(in the rows, 128 means zero)
Facts:
{setrul klaskik stegreste vuklum gridibrak niston flusos gravukle gretram duzus dridrir plubro poplis grugrak studom teskil skuzuk lika migir} pidru a
{kuplem skiflomis nudro flori fivibon vuflir klavek postane megru vopi skasil zubul} pidru b
{fotakal liri soruk flefatres pestu fliras dutak pliklifak zadres gaskul kebis faskinu} pidru c
kuplem grulo [klaskik]
fotakal grulo [flori duzus pestu]
skiflomis grulo [stegreste klaskik vuflir niston]
liri grulo [stegreste flusos flori]
klaskik grulo [nudro]
flefatres grulo [megru flori postane]
stegreste grulo [flusos]
gridibrak grulo [flusos]
niston grulo [skasil flori gretram nudro]
pestu grulo [klaskik nudro]
flori grulo [nudro]
fivibon grulo [fliras]
fliras grulo [flusos]
duzus grulo [liri]
postane grulo [nudro]
dridrir grulo [skuzuk]
pliklifak grulo [flusos nudro]
zadres grulo [nudro]
plubro grulo [stegreste]
vopi grulo [lika flori]
poplis grulo [kebis]
skasil grulo [nudro]
gaskul grulo [kebis]
grugrak grulo [studom]
studom grulo [gravukle klaskik flori]
zubul grulo [dutak]
teskil grulo [gretram plubro]
skuzuk grulo [liri flori nudro]
lika grulo [klaskik flori]
migir grulo [poplis]
faskinu grulo [setrul kuplem]

Known rows:
[142 147 144 181 139  82 199 141  83 156 112 157 127  84 115 121  81 116
 125 145 128 175 123 118 143 140 106  73 130 175 136 145 159 100]: plubro
[137 132 130 180 121 111 172 156 107 169 106 173 121  87 120 119  64 117
 124 155 132 187 133 113 143 121 109  83 121 159 155 142 159  64]: klaskik
[139 139 136 180 138 100 184 157  84 162 111 156 122  80 118 116  77 112
 126 146 139 182 129 119 142 132 105  76 130 170 148 146 163  77]: gretram
[153 137 147 154 126  90 150 122  92 196 104 123 112  96 107 165  54 129
 120 117 149 166 104 115 147 136  95 100 110 139 136 142 176 104]: poplis
[142 144 142 178 119  82 186 124  88 163 104 176 128  94 117 114  74 120
 121 153 115 183 118 107 145 138 107  78 121 172 141 143 155  99]: skuzuk
[141 146 142 179 116  82 188 124  93 163 103 180 128  93 117 115  75 121
 122 155 114 180 118 109 144 139 107  78 121 174 137 141 153  98]: niston
[136 133 133 161 116 105 173 148 114 164 112 173 124  88 122 142  55 122
 121 153 133 188 133 114 147 116 107  93 114 145 145 139 161  62]: setrul
[140 143 147 158 128  84 185 136 110 164 118 150 126  88 115 158  65 123
 122 139 135 178 124 120 149 127 101  88 115 152 128 141 166  91]: vuklum
[128 123 128 188  86  95 141 149  37 119 159 164 107  80 123 131 136 129
 142 154 136 154 127 122 133 100 106  52  98 161 145 139 186 121]: vuflir
[130 134 139 181  70  70 153 116  28 122 154 182 112  92 121 128 142 137
 136 159 109 151 113 111 135 112 107  51  91 169 132 134 177 150]: skiflomis
[117 138 125  98 131  79 176 131 100  93 147 147 129 120 115 189 136 116
 125 139 170 185 171 160 149  95 106  95  94 140  77 135 172 126]: dutak
[139 136 126 110 111  85 122  87  62 151 109 123 110 142 102 164 130 125
 126 114 167 164 127 134 144 124  99 100  86 144  95 135 178 169]: gaskul
[126 142 116 143 117  84 168 108  52 113 114 161 123 133 113 116 155 113
 132 145 148 178 148 136 139 126 112  73 106 182 102 143 160 156]: liri
[125 138 121 116 121  85 158 113  81 117 125 150 121 132 113 158 137 118
 128 135 162 177 148 143 144 112 106  90  95 153  95 138 171 145]: soruk
[127 144 122 136 132  79 171 114  54 106 122 145 125 127 111 125 159 110
 133 136 158 175 151 146 140 131 109  71 110 182  95 143 165 161]: fliras

Rows, some named above:
[127 146 122 138 115  75 171  97  53 109 113 169 125 137 111 118 155 116
 129 145 142 178 143 135 140 129 111  74 103 182  97 140 158 164] -> pliklifak
[127 143 122 136 135  78 173 114  49 103 122 146 125 127 109 125 159 111
 135 134 157 176 150 146 140 131 108  72 109 182  94 143 165 161] -> fliras
[141 143 139 186 142  89 195 149  80 156 114 154 125  81 117 116  81 113
 127 144 134 177 127 120 141 139 105  71 134 178 141 146 161  91] -> stegreste
[126 137 121 114 120  85 153 111  75 119 121 145 121 133 111 158 140 118
 127 135 163 178 153 143 144 115 106  90  94 151  92 137 169 144] -> soruk
[138 134 132 176 116 104 174 150 109 168 106 174 122  89 120 128  61 118
 123 153 132 189 129 111 145 124 108  85 120 157 151 139 160  69] -> gravukle
[130 129 134 180  63  82 144 121  39 128 150 187 110  96 121 127 133 138
 135 162 113 154 113 109 133 103 108  54  84 163 137 132 178 138] -> vopi
[127 142 117 142 119  86 162 110  54 112 112 163 123 132 112 115 156 114
 133 145 148 179 149 137 139 127 111  74 107 181 103 141 159 155] -> liri
[127 144 122 138 134  79 173 114  49 102 125 146 126 127 110 127 160 110
 135 135 157 173 151 147 140 128 108  73 109 183  93 143 164 163] -> fliras
[136 134 129 181 122 110 168 156  99 168 105 176 120  88 121 117  66 117
 124 154 134 188 133 113 142 123 110  83 123 158 157 142 161  63] -> klaskik
[126 121 127 173  66 100 134 140  49 128 153 181 108  89 125 141 122 136
 138 160 125 158 125 115 135  92 108  61  83 146 143 132 183 113] -> kuplem
[144 151 148 181 134  70 201 127  81 151 114 157 130  88 113 120  85 117
 123 145 120 174 116 116 143 144 103  72 128 181 127 145 157 116] -> gridibrak
[143 148 148 175 125  72 198 122  88 154 109 165 130  91 115 121  80 121
 119 148 116 177 117 113 144 143 105  74 123 176 130 142 156 113] -> teskil
[141 144 140 180 125  88 185 139  92 158 106 167 126  90 118 116  75 119
 123 151 124 181 125 113 143 136 107  76 125 174 144 141 158  93] -> duzus
[154 138 152 152 122  83 150 110  95 197 105 126 115 102 108 164  56 130
 118 119 141 163 100 110 148 139  93 100 108 138 132 139 174 115] -> migir
[130 129 133 184  62  84 143 119  37 129 149 185 109  96 121 130 134 138
 137 161 111 153 117 109 134 105 108  54  85 161 139 135 178 139] -> vopi
[128 123 125 185  79  99 136 151  34 129 154 168 105  85 124 133 131 131
 141 154 135 154 125 116 132  97 108  57  91 155 148 137 189 124] -> megru
[135 127 118 116 127 106 117 118  60 148 113 110 104 134 107 167 124 120
 130 109 187 166 141 143 143 117  99 100  92 139 106 139 186 147] -> kebis
[125 116 117 199  91 116 129 175  29 123 157 159 100  73 125 123 131 124
 148 152 150 157 134 125 129  96 108  51 102 158 158 141 191 102] -> nudro
[130 124 137 163  83  84 142 138  44 125 166 152 108  84 119 168 128 136
 135 145 137 146 121 124 138  96 101  62  86 145 125 134 191 131] -> klavek
[124 132 148 142  86  62 172 135  65 103 184 163 120  80 121 197 127 139
 131 151 130 151 131 136 143  84 100  65  81 134 101 128 188 130] -> zubul
[125 115 117 198  93 118 132 176  27 125 156 164 100  75 126 120 132 124
 149 153 150 158 138 124 128  92 109  52 104 159 158 141 192 100] -> nudro
[122 138 117 120  92  87 151  98  89 119 113 182 124 142 115 141 134 123
 124 152 141 188 152 130 145 109 112  89  85 154  98 132 159 135] -> faskinu
[133 136 143 183  94  63 165 127  21 111 164 150 113  82 116 139 152 132
 141 146 126 142 119 125 134 114 102  45  98 173 127 139 185 158] -> fivibon
[140 137 136 190 152  95 192 168  75 152 118 140 122  74 117 116  82 108
 130 141 146 179 137 127 140 135 104  71 137 175 149 150 167  86] -> flusos

The same elements again, as new rows of numbers:
Known rows:
[ 97 126 146 169 116 179 146 179 119 117 162 115  96 160 123 120 124]: fliras
[125 139 115 129 113 175 138 126 123 142 152 131 134 124 128 120  87]: duzus
[ 90 102 132 180 140 177 140 144 120  94 156 118  99 169  95 113 121]: pestu
[136  90 110 169 126 174 125 121 119 113 145 145 129 134 114 115  92]: klaskik
[107 120 101 180 131 180 143 122 122 145 152 138 128 119 123 122  80]: studom
[131 130 108 176 115 169 129 120 128 126 158 136 117 111 136 111 102]: gravukle
[124 124 115 153 112 180 137 140 120 158 153 140 132 125 137 124  93]: plubro
[ 83 136 133 159 127 181 140 133 125 127 168 116 101 158 118 108 145]: kebis
[110 112 138 151 130 170 137 144 122  76 156 113  98 173  95 109 127]: zadres
[117 129  97 154 127 186 149 111 119  50 155 100 102 161 141 144  96]: vopi
[125 125  98 167 120 185 141 112 120  55 159 105  99 157 151 141 114]: zubul
[131 130 111 174 115 170 129 121 127 128 157 137 121 113 137 112 105]: setrul
[157 103 106 144 120 176 131 114 117  20 150 105 102 176 131 136 114]: skasil
[120 123 110 143 116 185 134 119 121 165 155 142 138 130 134 117 106]: migir
[139 131 115 119 118 169 134 119 123 119 145 129 135 132 113 118  81]: skuzuk

Rows, some named above:
[ 81 125 131 180 134 181 145 146 124 117 164 116  98 158 113 113 125] -> faskinu
[127 123 103 165 120 187 140 113 120  54 158 106 100 157 149 141 114] -> zubul
[128 121 103 164 118 188 142 120 118  60 158 107 100 160 152 143 114] -> fivibon
[157 111 105 159 117 170 128 108 122   7 155 103  91 160 138 133 121] -> nudro
[121 126 116 158 113 180 137 139 120 157 153 139 130 124 138 123  93] -> plubro
[125 127 111 153 117 174 133 125 122 147 154 137 129 122 132 118  97] -> teskil
[136 121 126 155 101 179 136 162 118 155 153 139 127 125 144 128  90] -> stegreste
[112 124 111 126 115 192 133 110 118 195 158 149 151 138 137 116 120] -> poplis
[111 117 144 154 121 172 139 165 120  90 157 114  97 169 106 113 123] -> pliklifak
[159 111 105 156 118 171 129 109 122   6 153 102  91 161 140 134 121] -> nudro
[ 75 131 133 146 130 189 145 136 122 145 165 121 112 168 113 113 140] -> gaskul
[142 112 104 136 125 175 139 108 118  11 147  99 106 171 125 138  96] -> flori
[ 83 126 132 179 134 180 147 147 123 117 164 114  98 158 113 114 125] -> faskinu
[113 123 113 124 115 192 134 112 118 197 158 151 150 139 137 115 120] -> poplis
[120 122 112 145 116 184 134 120 120 164 155 143 137 130 133 117 106] -> migir
[ 87 143 143 140 124 178 154 168 121 114 159 105 104 161 106 123 104] -> liri
[110  97  92 205 135 195 146 115 114  67 157 112  97 159 146 146 106] -> kuplem
[120 115  98 180 124 191 145 121 117  61 156 106  98 161 148 146 106] -> skiflomis
[144 128 122 170 103 168 129 149 123 132 157 137 116 113 144 119 100] -> flusos

